Look-ups in named tables: a row name and a column name give one cell, copied from the table.

Table mes
fields: pil, vunuset, loluv, tevulet, ros, gireruk, gevofes, gelo, babifez, kib
mir: [18, 55, 23, 44, 21, 19, 36, 37, 37, 38]
basaz: [42, 32, 47, 52, 18, 25, 36, 31, 31, 35]
liki: [24, 42, 26, 74, 22, 16, 24, 37, 28, 34]
tizevop: [89, 27, 31, 4, 51, 33, 40, 40, 18, 35]
rika: [65, 54, 47, 42, 43, 36, 34, 21, 34, 34]
pinudon: [40, 26, 30, 38, 34, 35, 25, 29, 23, 33]
mogimur: [35, 29, 28, 16, 17, 22, 32, 35, 36, 37]
pati: [8, 23, 50, 59, 37, 23, 41, 35, 43, 33]
loritab: [15, 46, 34, 20, 26, 33, 25, 43, 28, 33]
tas: [85, 28, 36, 78, 52, 34, 36, 40, 52, 36]
big: [46, 35, 44, 27, 23, 43, 20, 43, 29, 34]

What is the ros of liki in mes?
22
What is the gevofes of liki in mes?
24
What is the babifez of tas in mes?
52
What is the ros of mir in mes?
21
What is the pil of pati in mes?
8
What is the loluv of tizevop in mes?
31
What is the babifez of rika in mes?
34
What is the gelo of liki in mes?
37
What is the gevofes of pinudon in mes?
25
What is the pil of liki in mes?
24
What is the gevofes of tizevop in mes?
40

nuf =
|  | kepagug | gomuder | lugalu | fupesos | bakov |
|---|---|---|---|---|---|
| pogovo | 66 | 56 | 20 | 37 | 216 |
| monon | 160 | 28 | 230 | 221 | 154 |
| lobubi | 189 | 6 | 94 | 149 | 233 |

lugalu of monon: 230
bakov of pogovo: 216
fupesos of lobubi: 149
gomuder of pogovo: 56
gomuder of monon: 28
fupesos of pogovo: 37
bakov of lobubi: 233
kepagug of monon: 160
lugalu of pogovo: 20
kepagug of pogovo: 66
lugalu of lobubi: 94
bakov of monon: 154
gomuder of lobubi: 6
kepagug of lobubi: 189
fupesos of monon: 221
Which row has the largest bakov? lobubi

nen:
|  | zitosi | gurog | lenir | bol | kifa | zoso | rar |
|---|---|---|---|---|---|---|---|
| vebele | 160 | 182 | 141 | 205 | 134 | 170 | 188 |
| norunub | 162 | 203 | 131 | 182 | 163 | 105 | 233 |
| sir | 168 | 198 | 224 | 189 | 195 | 119 | 184 |
| lus | 162 | 161 | 204 | 170 | 149 | 164 | 171 |
| vas | 165 | 215 | 178 | 159 | 249 | 159 | 145 |
| pelob | 174 | 202 | 207 | 168 | 147 | 167 | 97 |
| lorap | 199 | 126 | 141 | 182 | 164 | 213 | 155 |
| lofin | 173 | 199 | 53 | 199 | 141 | 178 | 165 |
| sil | 166 | 130 | 145 | 137 | 212 | 200 | 200 |
| lemane | 174 | 200 | 114 | 179 | 133 | 187 | 215 |
| zelepu | 182 | 183 | 116 | 162 | 170 | 204 | 168 |
| peli | 177 | 216 | 137 | 154 | 126 | 176 | 145 |

lorap, zitosi => 199
norunub, lenir => 131
vas, kifa => 249
zelepu, gurog => 183
lorap, rar => 155
lemane, gurog => 200
norunub, zitosi => 162
sil, lenir => 145
lemane, kifa => 133
lofin, rar => 165
vas, bol => 159
sil, rar => 200
sir, bol => 189
lorap, lenir => 141
lus, kifa => 149
lus, bol => 170
peli, zitosi => 177
pelob, rar => 97
lorap, gurog => 126

kili:
cols = zel, kini, bevo, munugir, sos, sipeb, peraka, gorase
medit: [169, 92, 201, 185, 92, 113, 199, 192]
tazemo: [47, 136, 206, 229, 148, 118, 191, 47]
nobasit: [162, 205, 103, 115, 176, 223, 101, 166]
puv: [159, 186, 112, 124, 185, 201, 115, 160]
rogal: [196, 123, 177, 155, 121, 141, 181, 193]
mapilel: [109, 196, 145, 169, 210, 179, 135, 103]
leli: [180, 102, 187, 189, 95, 118, 203, 179]
gaf: [179, 122, 188, 163, 125, 130, 182, 193]
rav: [79, 169, 184, 220, 173, 150, 169, 78]

What is the zel of tazemo in kili? 47
What is the bevo of tazemo in kili? 206
What is the kini of nobasit in kili? 205
What is the sipeb of rav in kili? 150
What is the bevo of leli in kili? 187
What is the peraka of rogal in kili? 181
What is the zel of rav in kili? 79
What is the munugir of rav in kili? 220
What is the peraka of puv in kili? 115
What is the sipeb of puv in kili? 201
What is the kini of rogal in kili? 123
Row with the largest bevo: tazemo

lop:
,refa,viz,kibenet,veves,led,guti,gam,vab,vake,butafe
pali,187,100,160,134,157,192,127,130,170,124
keber,105,123,138,128,94,100,95,122,96,154
zum,150,143,109,128,172,156,178,137,166,94
ruz,69,146,112,124,84,62,107,123,76,149
dirazi,95,132,129,128,94,90,102,124,92,151
deriv,95,186,67,124,160,98,203,142,136,86
bep,105,127,133,128,100,101,103,124,100,149
zeferu,182,105,154,134,159,187,133,131,169,121
peko,101,126,134,128,94,97,98,123,95,152
tefu,92,133,127,127,93,87,102,123,91,151
rizages,219,69,189,136,158,224,102,125,183,134
matu,89,193,60,124,161,92,210,144,135,83
besazat,71,146,112,125,86,65,109,124,78,148

zum, gam: 178
besazat, led: 86
zeferu, kibenet: 154
deriv, refa: 95
tefu, veves: 127
pali, guti: 192
bep, gam: 103
ruz, viz: 146

Table farib
         toso  filupe  mubasov
sutodo   38.9    41.6     49.8
vegirub  62.4    39.2     42.3
tukare   28.9    40.7     37.4
nupi     22.2    39.5     18.7
nusure   66.7    37.3     40.3
fekoz    68.9    38.6     51.6
vodufut  57.1    41.7     43.4
fafe     82.4    39.7     53.0
gat      37.7    39.4     39.8
zak      45.1    39.1     34.4
dezasu   37.5    38.5     33.9
segoga   64.4    39.7     30.8
pusef    52.5    39.2     52.3

fafe, mubasov: 53.0
vegirub, filupe: 39.2
sutodo, toso: 38.9
vegirub, mubasov: 42.3
pusef, mubasov: 52.3
vodufut, mubasov: 43.4
fekoz, mubasov: 51.6
nusure, filupe: 37.3
tukare, filupe: 40.7
segoga, toso: 64.4
segoga, mubasov: 30.8
nupi, filupe: 39.5
tukare, toso: 28.9
dezasu, mubasov: 33.9
zak, toso: 45.1
nusure, mubasov: 40.3
dezasu, toso: 37.5
pusef, filupe: 39.2
vodufut, filupe: 41.7
gat, mubasov: 39.8
Which row has the largest mubasov? fafe

kasasa
        beb  pof  bebula  nuna  vegov  fov
lim     387  424     529   762    317  238
mifu    367  344     320   699    314  419
sogivo  399  417     342   474    339  393
fizisi  272  319     564   360    362  411
digul   425  320     167   209    440  325
kubosa  392  291     419   840    364  365
sidesa  301  216     509   790    411  365
sigasu  245  337     364   574    313  268

What is the pof of sidesa in kasasa? 216
What is the pof of digul in kasasa? 320
What is the fov of sogivo in kasasa? 393
What is the bebula of sidesa in kasasa? 509
What is the vegov of mifu in kasasa? 314
What is the bebula of kubosa in kasasa? 419
What is the fov of lim in kasasa? 238
What is the pof of fizisi in kasasa? 319
What is the beb of fizisi in kasasa? 272
What is the vegov of kubosa in kasasa? 364
What is the nuna of sidesa in kasasa? 790
What is the nuna of digul in kasasa? 209
What is the beb of sigasu in kasasa? 245
What is the vegov of sidesa in kasasa? 411

Table zubefa
,zuram,zot,bebi,gesesus,mimop,zev,bol,zat,ririso,lotigap
goseriv,3599,7306,3562,3566,7684,8379,4030,7438,3359,6993
pid,7490,5018,6924,7523,3631,4494,8062,4786,7744,4760
mozat,5990,4249,5792,6520,1785,4447,7959,4155,6464,4152
sopevol,3465,7089,4018,3665,7446,7849,2859,6944,3125,7044
gaduko,4900,5157,5201,4756,6805,5344,3211,5307,4017,5179
fopite,6618,3790,6621,6849,2767,2697,7509,3584,6927,3905
sepodap,7713,3632,7402,7017,5863,830,5618,3309,7420,3387

pid, zuram: 7490
goseriv, zat: 7438
fopite, zat: 3584
sepodap, bebi: 7402
pid, mimop: 3631
gaduko, zot: 5157
pid, zev: 4494
sopevol, bol: 2859
pid, bol: 8062
goseriv, ririso: 3359
pid, lotigap: 4760
goseriv, mimop: 7684
sopevol, lotigap: 7044
gaduko, lotigap: 5179
sepodap, zev: 830
Which row has the largest bebi? sepodap

Table dud
|  | dimos | femim | gif |
|---|---|---|---|
| zis | 151 | 191 | 79 |
| keduga | 69 | 77 | 153 |
| giz | 202 | 68 | 136 |
| sepuba | 151 | 218 | 67 |
| merin | 196 | 152 | 130 |
| pegodi | 184 | 54 | 175 |

keduga, gif => 153
giz, femim => 68
keduga, femim => 77
keduga, dimos => 69
zis, femim => 191
sepuba, femim => 218
zis, dimos => 151
merin, dimos => 196
pegodi, dimos => 184
merin, gif => 130
sepuba, dimos => 151
pegodi, gif => 175
giz, gif => 136
sepuba, gif => 67
zis, gif => 79
giz, dimos => 202
merin, femim => 152
pegodi, femim => 54

Table marane
         vibuba   bodo    rif  rogepid    guf
vis       52101  60745  85035    72164  55070
tef       78801  55598  52071    54705  94001
begu      56629  72709  60751    15387  69138
vorudaf   45485  75886  68114    27663  86254
damoze    56617  85217  64709    15633  69981
mipuza    97377  55539  39042    60173  60501
bomu      44531  54362  76075    71359  56467
timo      74667  97968  69391    39625  52525
zas       77216  51236  57825    35247  41468
bef       50952  49396  53314    51781  52563
selitid   56118  63242  53929    57776  69075
koliku    74329  58905  59155    53675  96850

rogepid of selitid is 57776
bodo of bef is 49396
rif of mipuza is 39042
rogepid of begu is 15387
rogepid of bomu is 71359
guf of selitid is 69075
guf of timo is 52525

